Here is a tiny trained network, its code and every weight. The questions are about switching its units off for an input and a class, where a switched-off unit gives its printed mean instead of its output.

import numpy as np


def w(rows, s, z=0):
    codes = np.array(rows[::2]) - 128.0
    scale = np.full(codes.shape[1], s)
    scale[-1] = z or s
    return codes * scale


def f(y):
    return np.maximum(y, 0)


def log_softmax(a):
    a = a - a.max(-1, keepdims=True)
    return a - np.log(np.exp(a).sum(-1, keepdims=True))


def net(x, mask):
    res = np.array(x, float).reshape(1, 6) / 4 @ E
    y = f(res @ A[0][:, :-1].T + A[0][:, -1])
    res = res + np.where(mask, y, B[0][:, -1]) @ B[0][:, :-1]
    return log_softmax(res[-1] @ U[:, :-1].T + U[:, -1])


A, B = {}, {}
E = w([
[8,252,72],'x0',
[249,212,20],'x1',
[129,127,129],'x2',
[161,206,234],'x3',
[124,132,130],'x4',
[125,128,128],'x5',
],0.004)
A[0] = w([
[147,177,189,69],'neuron 1',
[55,84,174,18],'neuron 2',
[191,156,78,28],'neuron 3',
[181,75,146,48],'neuron 4',
[92,50,37,32],'neuron 5',
[168,161,96,69],'neuron 6',
[103,105,136,110],'neuron 7',
[102,54,50,54],'neuron 8',
[55,152,110,110],'neuron 9',
[107,176,127,31],'neuron 10',
[173,150,92,55],'neuron 11',
[192,60,150,31],'neuron 12',
[81,153,106,59],'neuron 13',
[168,91,139,60],'neuron 14',
[106,153,126,93],'neuron 15',
[96,113,148,69],'neuron 16',
[100,136,100,72],'neuron 17',
[137,126,98,66],'neuron 18',
[71,93,152,112],'neuron 19',
[34,73,180,3],'neuron 20',
[180,80,148,53],'neuron 21',
[132,190,186,86],'neuron 22',
[121,115,113,108],'neuron 23',
[165,81,145,63],'neuron 24',
[192,165,71,36],'neuron 25',
[202,173,69,34],'neuron 26',
[152,178,193,48],'neuron 27',
[159,155,91,87],'neuron 28',
[153,197,225,31],'neuron 29',
[102,158,121,75],'neuron 30',
[115,92,82,76],'neuron 31',
[31,223,71,4],'neuron 32',
[124,153,143,22],'neuron 33',
[76,103,173,46],'neuron 34',
[205,87,144,54],'neuron 35',
[61,80,176,91],'neuron 36',
[65,197,100,24],'neuron 37',
[83,179,120,58],'neuron 38',
[205,62,152,30],'neuron 39',
[85,109,162,42],'neuron 40',
[111,87,79,74],'neuron 41',
[185,163,82,47],'neuron 42',
[160,203,219,29],'neuron 43',
[73,101,157,73],'neuron 44',
[170,180,74,95],'neuron 45',
[74,101,173,45],'neuron 46',
[66,52,2,57],'neuron 47',
],0.0088,0.0057)
B[0] = w([
[188,165,128,162],'neuron 1',
[163,69,68,175],'neuron 2',
[141,69,77,165],'neuron 3',
[113,93,194,170],'neuron 4',
[213,202,154,183],'neuron 5',
[152,97,98,164],'neuron 6',
[122,122,103,162],'neuron 7',
[199,198,156,188],'neuron 8',
[54,95,164,213],'neuron 9',
[115,97,169,132],'neuron 10',
[141,91,90,155],'neuron 11',
[98,92,218,182],'neuron 12',
[156,85,157,144],'neuron 13',
[125,96,176,150],'neuron 14',
[115,112,143,142],'neuron 15',
[137,107,103,139],'neuron 16',
[167,118,154,134],'neuron 17',
[134,128,115,130],'neuron 18',
[91,122,69,227],'neuron 19',
[152,54,44,195],'neuron 20',
[123,83,193,169],'neuron 21',
[174,183,113,183],'neuron 22',
[141,133,131,134],'neuron 23',
[138,92,191,161],'neuron 24',
[147,70,70,185],'neuron 25',
[142,58,65,199],'neuron 26',
[193,164,131,151],'neuron 27',
[131,104,93,175],'neuron 28',
[239,182,124,175],'neuron 29',
[108,115,158,139],'neuron 30',
[166,157,127,150],'neuron 31',
[135,26,253,209],'neuron 32',
[102,89,179,128],'neuron 33',
[181,92,90,167],'neuron 34',
[86,83,194,188],'neuron 35',
[137,110,63,249],'neuron 36',
[117,69,220,167],'neuron 37',
[79,108,174,157],'neuron 38',
[107,70,219,192],'neuron 39',
[155,97,100,143],'neuron 40',
[160,163,137,155],'neuron 41',
[150,78,85,176],'neuron 42',
[220,186,134,171],'neuron 43',
[148,98,90,180],'neuron 44',
[120,106,65,235],'neuron 45',
[169,94,87,169],'neuron 46',
[200,235,149,243],'neuron 47',
],0.032,0.002)
U = w([
[103,124,191,254],'0',
[125,79,140,33],'1',
[93,96,253,42],'2',
[98,144,189,225],'3',
[160,173,207,42],'4',
],0.0071,0.0095)

Each question gives the input, the list of numbers given to net, and the class t.
The units are the neurons (one row each of A and B). Each row of codes is followed by its name. A weight is (code - 128) times the scale printed after its matrix; where a second scale follows, it is the last column's (A, B and U).
mask holds one flag per neuron, in row order. A switched-off neuron (its flag False) gives its mean, the last column of its row in B, instead of its output. The means were averaged over made-up inputs and are rounded, as every weight is.
A unit's drop is (log p(t) with every unit on - log p(t) with that unit switched off) / (log p(t) with every unit on - log p(t) with every unit switched off).
The circuit of an input: a set's keep is (log p(t) with only the set's units on - log p(t) with every unit switched off) / (log p(t) with every unit on - log p(t) with every unit switched off). Starting from the 12 units with the biggest drops (on a tie, the unit counted first), units are removed one at a time, each time the one whose removal leaves the highest keep (on an exact tie, the one counted first), for as long as the keep stays at least 0.8.
units of the circuit, in order: the units of the circuit, biggest drop first
most important unit: the unit with the biggest drop
top k neurons: the k neurons with the biggest drops, biggest first
drop of u: that unit's drop, to one decimal
input [7,5,2,-6,2,-6], class 2: top 3 neurons	[neuron 32; neuron 37; neuron 9]
input [-7,-4,-7,8,6,8], class 4: units of the circuit, in order	[neuron 29; neuron 43]
input [6,-2,-5,-5,4,1], class 2: units of the circuit, in order	[neuron 32; neuron 9]
input [7,6,7,6,-3,7], class 2: top 2 neurons	[neuron 32; neuron 37]
input [7,0,7,7,-6,4], class 2: top 2 neurons	[neuron 32; neuron 37]
input [6,1,0,-1,-2,6], class 2: most important unit	neuron 32
input [5,-8,-8,-6,7,7], class 1: units of the circuit, in order	[neuron 20; neuron 2]
input [7,4,-6,3,-6,7], class 2: units of the circuit, in order	[neuron 32; neuron 37]
input [2,5,-3,7,4,8], class 4: units of the circuit, in order	[neuron 43; neuron 29; neuron 22]
input [-1,-3,-1,8,6,-6], class 4: top 2 neurons	[neuron 29; neuron 43]
input [-4,-4,-3,-7,-3,8], class 4: drop of neuron 5	0.2
input [-3,-2,-5,6,-4,4], class 4: drop of neuron 1	0.1
input [0,8,-4,-4,-2,4], class 1: drop of neuron 24	0.0
input [-3,8,3,7,6,-1], class 1: top neuron	[neuron 26]
